Below is a small trained network, with its code and all its weights. Each question gives an input and a class and asks what happens when units are switched off, that is, made to give their printed mean instead of their output.

import numpy as np


def w(rows, s, z=0):
    codes = np.array(rows[::2]) - 128.0
    scale = np.full(codes.shape[1], s)
    scale[-1] = z or s
    return codes * scale


def norm(h):
    return h / np.sqrt((h * h).mean(-1, keepdims=True) + 1e-5)


def f(y):
    return np.maximum(y, 0)


def log_softmax(a):
    a = a - a.max(-1, keepdims=True)
    return a - np.log(np.exp(a).sum(-1, keepdims=True))


def net(x, mask):
    res = np.array(x, float).reshape(1, 6) / 4 @ E
    u = 0
    for l in range(3):
        y = f(norm(res) @ A[l][:, :-1].T + A[l][:, -1])
        res = res + np.where(mask[u : u + 12], y, B[l][:, -1]) @ B[l][:, :-1]
        u += 12
    return log_softmax(norm(res)[-1] @ U[:, :-1].T + U[:, -1])


A, B = {}, {}
E = w([
[180,88,108,182,20,179],'x0',
[139,198,180,149,101,104],'x1',
[97,166,74,92,83,119],'x2',
[158,104,156,39,102,106],'x3',
[128,127,127,126,127,127],'x4',
[151,180,144,90,155,254],'x5',
],0.0032)
A[0] = w([
[176,74,120,1,88,119,40],'0.n0',
[90,25,42,112,160,175,17],'0.n1',
[66,46,45,88,171,163,76],'0.n2',
[170,65,242,197,174,143,33],'0.n3',
[66,94,68,182,166,161,93],'0.n4',
[21,213,37,95,29,133,85],'0.n5',
[108,229,215,156,66,106,4],'0.n6',
[116,34,123,124,166,171,98],'0.n7',
[103,156,86,197,155,140,17],'0.n8',
[151,184,201,177,123,114,99],'0.n9',
[73,152,47,201,151,158,60],'0.n10',
[72,179,53,68,61,112,120],'0.n11',
],0.0052,0.0042)
B[0] = w([
[142,127,252,130,99,103,226],'0.n0',
[219,221,110,128,81,54,183],'0.n1',
[175,221,132,119,109,59,220],'0.n2',
[181,54,63,122,213,134,200],'0.n3',
[159,144,209,106,119,99,196],'0.n4',
[198,50,116,170,225,142,252],'0.n5',
[209,219,79,109,96,7,179],'0.n6',
[177,184,86,112,120,79,198],'0.n7',
[117,129,212,173,137,127,146],'0.n8',
[183,141,84,82,122,87,213],'0.n9',
[136,120,254,143,119,114,190],'0.n10',
[174,60,143,142,196,132,248],'0.n11',
],0.0056,0.0021)
A[1] = w([
[160,212,163,82,139,254,129],'1.n0',
[146,93,79,144,48,167,77],'1.n1',
[115,185,129,251,152,138,161],'1.n2',
[182,115,78,159,49,189,111],'1.n3',
[134,88,47,128,165,134,52],'1.n4',
[127,83,156,151,135,30,203],'1.n5',
[52,104,107,150,92,60,32],'1.n6',
[126,80,123,163,26,188,30],'1.n7',
[1,153,112,86,175,116,20],'1.n8',
[94,131,120,144,92,141,110],'1.n9',
[127,103,101,148,40,182,2],'1.n10',
[184,77,161,173,91,137,125],'1.n11',
],0.0062,0.0021)
B[1] = w([
[97,72,47,154,49,139,201],'1.n0',
[94,152,149,160,172,58,151],'1.n1',
[166,59,190,9,49,110,176],'1.n2',
[89,119,127,128,175,43,173],'1.n3',
[156,138,168,121,157,197,140],'1.n4',
[121,134,84,131,91,254,254],'1.n5',
[133,121,53,132,70,215,143],'1.n6',
[52,133,163,148,185,40,148],'1.n7',
[62,161,170,141,198,74,141],'1.n8',
[144,113,112,150,154,120,129],'1.n9',
[70,132,146,167,159,53,140],'1.n10',
[70,170,134,105,207,113,198],'1.n11',
],0.0051,0.0058)
A[2] = w([
[136,140,113,127,107,63,81],'2.n0',
[49,195,123,76,189,183,111],'2.n1',
[125,111,105,87,108,90,120],'2.n2',
[41,81,43,145,66,201,43],'2.n3',
[100,91,253,92,70,118,3],'2.n4',
[125,152,138,123,141,87,108],'2.n5',
[113,87,76,176,86,111,227],'2.n6',
[154,67,139,77,140,143,190],'2.n7',
[71,204,152,108,207,137,58],'2.n8',
[165,127,125,176,108,123,95],'2.n9',
[160,201,87,107,115,93,65],'2.n10',
[119,137,212,94,92,148,43],'2.n11',
],0.0055,0.0016)
B[2] = w([
[128,214,89,120,128,142,181],'2.n0',
[74,81,131,244,75,21,189],'2.n1',
[159,170,153,184,86,174,180],'2.n2',
[17,213,94,125,131,254,211],'2.n3',
[125,166,229,205,119,163,200],'2.n4',
[100,158,102,129,108,151,167],'2.n5',
[90,163,101,43,141,177,216],'2.n6',
[111,160,106,219,167,153,255],'2.n7',
[110,97,99,186,103,43,179],'2.n8',
[124,127,105,27,138,136,159],'2.n9',
[173,186,88,128,74,124,200],'2.n10',
[117,169,186,188,89,187,175],'2.n11',
],0.0041,0.0031)
U = w([
[199,178,77,89,73,53,133],'0',
[25,109,139,167,157,15,122],'1',
[121,153,128,151,147,161,253],'2',
[50,115,68,109,90,221,112],'3',
[176,66,113,131,216,145,101],'4',
[134,119,250,148,82,164,97],'5',
[111,98,153,64,129,119,2],'6',
],0.011,0.0086)

Each question gives the input, the list of numbers given to net, and the class t.
The units are the neurons (one row each of A and B). Each row of codes is followed by its name. A weight is (code - 128) times the scale printed after its matrix; where a second scale follows, it is the last column's (A, B and U).
mask holds one flag per neuron, layer by layer. A switched-off neuron (its flag False) gives its mean, the last column of its row in B, instead of its output. The means were averaged over made-up inputs and are rounded, as every weight is.
A unit's drop is (log p(t) with every unit on - log p(t) with that unit switched off) / (log p(t) with every unit on - log p(t) with every unit switched off).
The circuit of an input: a set's keep is (log p(t) with only the set's units on - log p(t) with every unit switched off) / (log p(t) with every unit on - log p(t) with every unit switched off). Starting from the 12 units with the biggest drops (on a tie, the unit counted first), units are removed one at a time, each time the one whose removal leaves the highest keep (on an exact tie, the one counted first), for as long as the keep stays at least 0.8.
circuit, biggest first: the units of the circuit, biggest drop first
most important unit: the unit with the biggest drop
k most important neurons: the k neurons with the biggest drops, biggest first
top k neurons in layer l: the k neurons of layer l with the biggest drops, biggest first
input [-3,0,-2,7,1,4], class 5: most important unit => 0.n0
input [0,5,4,-8,-7,2], class 5: circuit, biggest first => 1.n2, 0.n10
input [-3,0,-7,8,3,-3], class 5: 2 most important neurons => 0.n0, 0.n5
input [5,-7,-7,4,7,1], class 0: circuit, biggest first => 0.n7, 0.n1
input [5,5,-2,0,3,0], class 0: circuit, biggest first => 0.n6, 0.n9
input [3,-5,8,3,3,-3], class 4: circuit, biggest first => 0.n5, 0.n11
input [-3,7,1,-6,-1,8], class 3: 3 most important neurons => 1.n0, 0.n2, 0.n1
input [6,6,3,7,3,0], class 5: top 2 neurons in layer 2 => 2.n4, 2.n11
input [0,5,6,-7,-3,-1], class 5: 4 most important neurons => 0.n10, 1.n2, 0.n8, 0.n3
input [-5,1,-6,3,-4,6], class 3: circuit, biggest first => 1.n0, 0.n5, 0.n11
input [8,-7,-7,4,-4,7], class 1: top 4 neurons in layer 1 => 1.n3, 1.n5, 1.n7, 1.n1
input [-7,-7,4,0,7,-7], class 0: circuit, biggest first => 0.n2, 0.n1, 1.n11
input [-5,-7,1,-6,-2,7], class 0: 3 most important neurons => 0.n2, 1.n5, 0.n1
input [-2,1,-5,2,3,-4], class 4: top 2 neurons in layer 1 => 1.n0, 1.n4
input [-5,0,-4,0,2,5], class 1: most important unit => 1.n5
input [-5,4,-6,2,1,0], class 4: top 2 neurons in layer 0 => 0.n3, 0.n9
input [4,5,-5,-8,-3,5], class 5: 3 most important neurons => 1.n2, 1.n5, 0.n5
input [-4,3,8,8,7,-7], class 4: top 2 neurons in layer 1 => 1.n0, 1.n2
input [3,-7,6,6,-1,5], class 0: circuit, biggest first => 0.n2, 1.n5
input [-1,-4,7,-6,6,1], class 4: 2 most important neurons => 0.n5, 0.n11
input [-7,6,8,-1,-7,4], class 4: top neuron in layer 1 => 1.n11
input [-5,1,-7,-2,-2,6], class 4: 3 most important neurons => 0.n3, 1.n5, 1.n11
input [7,0,-2,-8,5,-1], class 5: top 2 neurons in layer 0 => 0.n10, 0.n4
input [4,2,3,6,-5,-6], class 3: top 2 neurons in layer 2 => 2.n3, 2.n6
input [5,-2,2,-8,-6,-1], class 5: 2 most important neurons => 0.n10, 1.n2
input [7,8,-5,-7,-8,-7], class 0: 2 most important neurons => 0.n9, 1.n2
input [0,1,1,6,-5,3], class 5: circuit, biggest first => 0.n0
input [0,-2,1,8,-8,-8], class 2: 4 most important neurons => 0.n0, 1.n0, 1.n5, 2.n4
input [-1,5,-8,7,-4,8], class 3: 2 most important neurons => 1.n0, 0.n5
